Here is a tiny trained network, its code and every weight. The questions are about switching its units off for an input and a target symbol, where a switched-off unit gives its printed mean instead of its output.

import numpy as np


def w(rows, s, z=0):
    codes = np.array(rows[::2]) - 128.0
    scale = np.full(codes.shape[1], s)
    scale[-1] = z or s
    return codes * scale


def f(y):
    return y / 2 * (1 + np.tanh(0.7978845608 * (y + 0.044715 * y**3)))


def softmax(a):
    e = np.exp(a - a.max(-1, keepdims=True))
    return e / e.sum(-1, keepdims=True)


def log_softmax(a):
    a = a - a.max(-1, keepdims=True)
    return a - np.log(np.exp(a).sum(-1, keepdims=True))


def net(x, mask):
    ids = ['βδεθξτω'.index(c) for c in x.split()]
    T = len(ids)
    res = E[ids] + P[:T]
    u = 0
    for l in range(3):
        r = res
        for j in range(2):
            rows = slice(3 * j, 3 * j + 3)
            q, k, v = (r @ M[l][rows].T for M in (Q, K, V))
            z = softmax(np.where(np.tri(T) > 0, q @ k.T / 3**0.5, -1e9)) @ v
            o = O[l][rows]
            res = res + np.where(mask[u + j], z, o[:, -1]) @ o[:, :-1]
        u += 2
        y = f(res @ A[l][:, :-1].T + A[l][:, -1])
        res = res + np.where(mask[u : u + 8], y, B[l][:, -1]) @ B[l][:, :-1]
        u += 8
    return log_softmax(res[-1] @ U[:, :-1].T + U[:, -1])


Q, K, V, O, A, B = {}, {}, {}, {}, {}, {}
E = w([
[88,190,98,136,143,102],'β',
[103,169,123,126,126,185],'δ',
[66,114,79,179,131,153],'ε',
[160,155,90,173,183,3],'θ',
[178,108,104,129,147,146],'ξ',
[109,143,202,170,94,32],'τ',
[60,222,212,221,60,122],'ω',
],0.018)
P = w([
[146,132,250,85,171,122],'0',
[133,138,97,166,128,76],'1',
[145,140,87,172,113,84],'2',
[151,135,94,173,113,86],'3',
[154,146,94,160,121,103],'4',
[146,159,99,148,126,104],'5',
[147,169,107,131,134,108],'6',
[128,173,114,130,148,115],'7',
[127,189,121,113,147,126],'8',
[120,192,133,123,165,123],'9',
[113,189,142,109,166,146],'10',
[117,186,153,99,163,160],'11',
[112,192,151,96,168,142],'12',
[101,180,140,105,171,124],'13',
],0.013)
Q[0] = w([
[99,159,125,119,194,161],'0.h1',
[85,141,203,74,140,115],'0.h1',
[108,120,176,100,146,118],'0.h1',
[167,113,129,230,47,119],'0.h2',
[147,2,142,42,115,128],'0.h2',
[147,114,183,170,110,145],'0.h2',
],0.0097)
K[0] = w([
[93,208,69,50,198,83],'0.h1',
[20,44,132,114,238,155],'0.h1',
[96,114,102,111,114,158],'0.h1',
[149,155,167,107,76,135],'0.h2',
[95,147,10,185,119,134],'0.h2',
[106,76,186,164,90,140],'0.h2',
],0.011)
V[0] = w([
[91,65,112,68,32,121],'0.h1',
[122,84,194,137,125,38],'0.h1',
[76,140,121,148,116,121],'0.h1',
[189,223,163,68,156,145],'0.h2',
[111,75,111,143,217,119],'0.h2',
[141,2,192,109,110,119],'0.h2',
],0.0097)
O[0] = w([
[120,159,148,254,211,114,1],'0.h1',
[119,230,118,100,154,92,175],'0.h1',
[166,142,130,120,63,142,166],'0.h1',
[77,108,140,51,147,145,219],'0.h2',
[168,124,95,119,143,155,126],'0.h2',
[125,126,131,115,76,183,88],'0.h2',
],0.011,0.0083)
A[0] = w([
[139,184,59,149,140,102,71],'0.n1',
[121,114,144,112,189,106,73],'0.n2',
[130,181,138,122,108,189,71],'0.n3',
[192,140,97,147,60,115,158],'0.n4',
[240,72,25,127,100,166,254],'0.n5',
[73,157,176,224,143,166,240],'0.n6',
[150,92,167,215,25,81,135],'0.n7',
[184,132,155,254,197,240,223],'0.n8',
],0.0083,0.003)
B[0] = w([
[117,75,192,157,112,155,245],'0.n1',
[117,129,85,109,126,169,128],'0.n2',
[114,125,105,154,131,73,199],'0.n3',
[33,143,97,125,166,135,186],'0.n4',
[137,231,143,101,144,119,252],'0.n5',
[175,96,105,2,47,143,168],'0.n6',
[139,146,130,95,196,106,198],'0.n7',
[116,75,118,105,66,162,119],'0.n8',
],0.0088,0.0027)
Q[1] = w([
[122,134,198,149,130,144],'1.h1',
[114,150,189,129,114,113],'1.h1',
[188,128,122,172,91,121],'1.h1',
[102,106,109,63,131,117],'1.h2',
[180,60,163,106,109,126],'1.h2',
[66,161,85,3,89,76],'1.h2',
],0.014)
K[1] = w([
[53,115,103,89,177,104],'1.h1',
[124,91,176,94,135,94],'1.h1',
[76,122,154,210,44,104],'1.h1',
[137,162,165,31,139,156],'1.h2',
[86,116,105,179,130,106],'1.h2',
[91,142,254,41,209,129],'1.h2',
],0.009)
V[1] = w([
[189,113,210,76,90,138],'1.h1',
[127,187,181,204,195,164],'1.h1',
[2,15,130,131,53,52],'1.h1',
[179,163,37,180,57,61],'1.h2',
[140,202,82,63,199,50],'1.h2',
[100,113,180,78,19,97],'1.h2',
],0.0067)
O[1] = w([
[109,209,39,172,173,210,159],'1.h1',
[111,126,124,124,87,62,76],'1.h1',
[1,143,150,70,116,61,107],'1.h1',
[152,127,56,51,109,96,46],'1.h2',
[226,181,174,185,123,111,253],'1.h2',
[85,156,99,171,96,42,219],'1.h2',
],0.008,0.015)
A[1] = w([
[145,124,27,15,158,236,225],'1.n1',
[117,105,47,175,123,149,240],'1.n2',
[158,186,197,125,129,134,184],'1.n3',
[96,179,214,87,203,101,143],'1.n4',
[164,56,129,131,176,128,18],'1.n5',
[50,118,148,132,80,98,72],'1.n6',
[116,159,122,226,2,101,252],'1.n7',
[118,173,138,130,148,141,103],'1.n8',
],0.0076,0.0029)
B[1] = w([
[97,112,79,117,191,1,142],'1.n1',
[194,203,123,92,195,68,132],'1.n2',
[131,115,97,182,121,170,245],'1.n3',
[111,59,79,180,50,116,207],'1.n4',
[121,103,194,73,84,100,120],'1.n5',
[92,106,181,110,188,137,162],'1.n6',
[166,124,167,93,191,157,252],'1.n7',
[137,166,124,136,129,105,171],'1.n8',
],0.0086,0.013)
Q[2] = w([
[64,146,130,121,165,128],'2.h1',
[111,228,156,117,162,135],'2.h1',
[115,254,183,194,102,86],'2.h1',
[146,167,193,217,50,107],'2.h2',
[109,31,89,132,63,176],'2.h2',
[158,154,85,27,50,139],'2.h2',
],0.009)
K[2] = w([
[131,136,175,110,147,90],'2.h1',
[136,62,183,133,93,121],'2.h1',
[129,93,201,94,88,138],'2.h1',
[161,4,127,105,125,117],'2.h2',
[95,201,55,42,124,128],'2.h2',
[193,171,146,131,100,100],'2.h2',
],0.011)
V[2] = w([
[131,152,111,84,153,227],'2.h1',
[235,139,145,62,106,133],'2.h1',
[103,172,231,100,24,124],'2.h1',
[188,87,136,141,2,138],'2.h2',
[80,175,65,84,146,145],'2.h2',
[209,111,130,83,175,47],'2.h2',
],0.0086)
O[2] = w([
[135,236,115,23,170,198,86],'2.h1',
[93,254,92,106,149,157,86],'2.h1',
[190,160,231,98,127,85,254],'2.h1',
[110,177,95,203,35,110,81],'2.h2',
[139,185,115,93,112,140,54],'2.h2',
[90,172,51,169,167,31,98],'2.h2',
],0.0083,0.0072)
A[2] = w([
[214,1,98,8,103,212,115],'2.n1',
[87,81,73,159,177,142,76],'2.n2',
[159,78,195,19,117,60,80],'2.n3',
[102,114,164,136,205,86,68],'2.n4',
[165,188,159,171,82,145,254],'2.n5',
[93,144,56,174,10,221,163],'2.n6',
[179,46,107,58,72,159,120],'2.n7',
[215,34,78,152,205,139,187],'2.n8',
],0.0071,0.0077)
B[2] = w([
[93,202,107,152,121,139,189],'2.n1',
[245,179,234,102,121,104,130],'2.n2',
[149,156,65,123,96,136,199],'2.n3',
[171,112,142,108,127,174,150],'2.n4',
[108,94,124,125,149,114,249],'2.n5',
[179,41,130,87,101,103,156],'2.n6',
[118,202,128,115,78,132,162],'2.n7',
[115,107,76,136,113,156,175],'2.n8',
],0.012,0.019)
U = w([
[230,113,105,91,123,152,50],'β',
[138,177,84,142,90,202,84],'δ',
[79,110,84,96,238,227,224],'ε',
[43,166,16,74,138,74,253],'θ',
[254,192,32,210,172,219,40],'ξ',
[121,103,141,235,173,178,173],'τ',
[211,250,192,145,163,121,44],'ω',
],0.0037,0.0063)

Each question gives the input, a string of symbols that net reads in full, and the target symbol t.
The units are the heads (3 rows each of Q, K, V and O) and the neurons (one row each of A and B). Each row of codes is followed by its name. A weight is (code - 128) times the scale printed after its matrix; where a second scale follows, it is the last column's (O, A, B and U).
mask holds one flag per unit, layer by layer, with each layer's heads first. A switched-off unit (its flag False) gives its mean, the last column of its rows in O or B, instead of its output. The means were averaged over made-up inputs and are rounded, as every weight is.
A unit's drop is (log p(t) with every unit on - log p(t) with that unit switched off) / (log p(t) with every unit on - log p(t) with every unit switched off).
The circuit of an input: a set's keep is (log p(t) with only the set's units on - log p(t) with every unit switched off) / (log p(t) with every unit on - log p(t) with every unit switched off). Starting from the 12 units with the biggest drops (on a tie, the unit counted first), units are removed one at a time, each time the one whose removal leaves the highest keep (on an exact tie, the one counted first), for as long as the keep stays at least 0.8.
units of the circuit, in order: the units of the circuit, biggest drop first
unit that matters most: the unit with the biggest drop
k most important neurons: the k neurons with the biggest drops, biggest first
k most important neurons of layer l: the k neurons of layer l with the biggest drops, biggest first
heads that matter: for each layer, one digit per head in row order, 1 if its drop is at least 0.15 and else 0, layers parted by /
input ε ε ε τ δ τ ξ ω δ ω ε ξ, target θ: unit that matters most	1.h2
input τ ε ε ω ξ θ, target ω: units of the circuit, in order	[0.h1, 2.h1, 0.n6]
input τ β ξ β ε, target ω: 3 most important neurons	[1.n4, 1.n7, 2.n8]
input ω β τ τ δ ε ω ε ξ θ θ ε τ δ, target τ: units of the circuit, in order	[2.h1, 1.n4, 0.h2]
input θ τ β β ξ β, target ξ: units of the circuit, in order	[1.h2, 1.h1, 0.h1]
input δ β ξ ε ε ω θ δ θ τ θ β, target δ: heads that matter	11 / 11 / 11
input ω β δ δ, target β: heads that matter	11 / 11 / 11
input δ β ε ω τ θ ξ β ξ ω ω ξ ξ τ, target δ: 2 most important neurons	[1.n4, 2.n3]
input θ δ δ ε ε β θ τ, target ξ: units of the circuit, in order	[0.h1, 1.h2, 1.n3]
input θ δ ξ δ β ξ θ ε β, target ξ: heads that matter	11 / 11 / 00
input ω ε δ θ τ θ ε δ β ω ε, target β: heads that matter	01 / 11 / 11
input τ θ β ω ε ω β, target ω: units of the circuit, in order	[0.h1, 2.h1, 1.h2]
input ε ε θ δ ω θ ε δ ε ξ τ θ ε δ, target θ: units of the circuit, in order	[1.h2, 1.n7, 1.n1]
input δ ε ε θ ξ ε ξ, target δ: 3 most important neurons of layer 1	[1.n4, 1.n7, 1.n2]
input β δ θ θ θ δ τ θ ε θ, target τ: heads that matter	01 / 01 / 10
input δ τ ε ε τ θ, target τ: heads that matter	00 / 00 / 00
input ω ξ β ξ δ θ ε ξ θ δ, target β: 2 most important neurons	[1.n6, 1.n4]
input ξ θ ξ ω, target ε: heads that matter	01 / 11 / 00
input ε ε β ε τ δ δ δ θ ξ, target θ: units of the circuit, in order	[1.h2, 2.h2, 0.h2, 1.n1]
input τ β ξ τ δ ε τ β, target ω: units of the circuit, in order	[0.h1, 1.h2, 2.h1]
input ε δ θ β δ τ ω, target θ: units of the circuit, in order	[1.h2, 0.h2, 1.h1]
input δ β ξ θ θ, target δ: 4 most important neurons	[0.n5, 1.n4, 2.n7, 2.n1]
input ξ τ τ δ ε θ δ ε, target ε: heads that matter	01 / 11 / 01
input β β β, target τ: unit that matters most	0.h2
input ε ε ξ ε δ ε ε ε β ω ω, target θ: units of the circuit, in order	[0.n6, 1.h2]
input θ ξ ω ξ δ β ω ε θ ε ξ ε θ, target ξ: heads that matter	11 / 11 / 00
input ω ε δ δ δ ε ξ ω, target β: 2 most important neurons of layer 1	[1.n6, 1.n4]
input θ θ ξ ε ε, target ξ: units of the circuit, in order	[1.h1, 0.h2, 0.n5]
input δ δ θ β, target δ: unit that matters most	2.h2
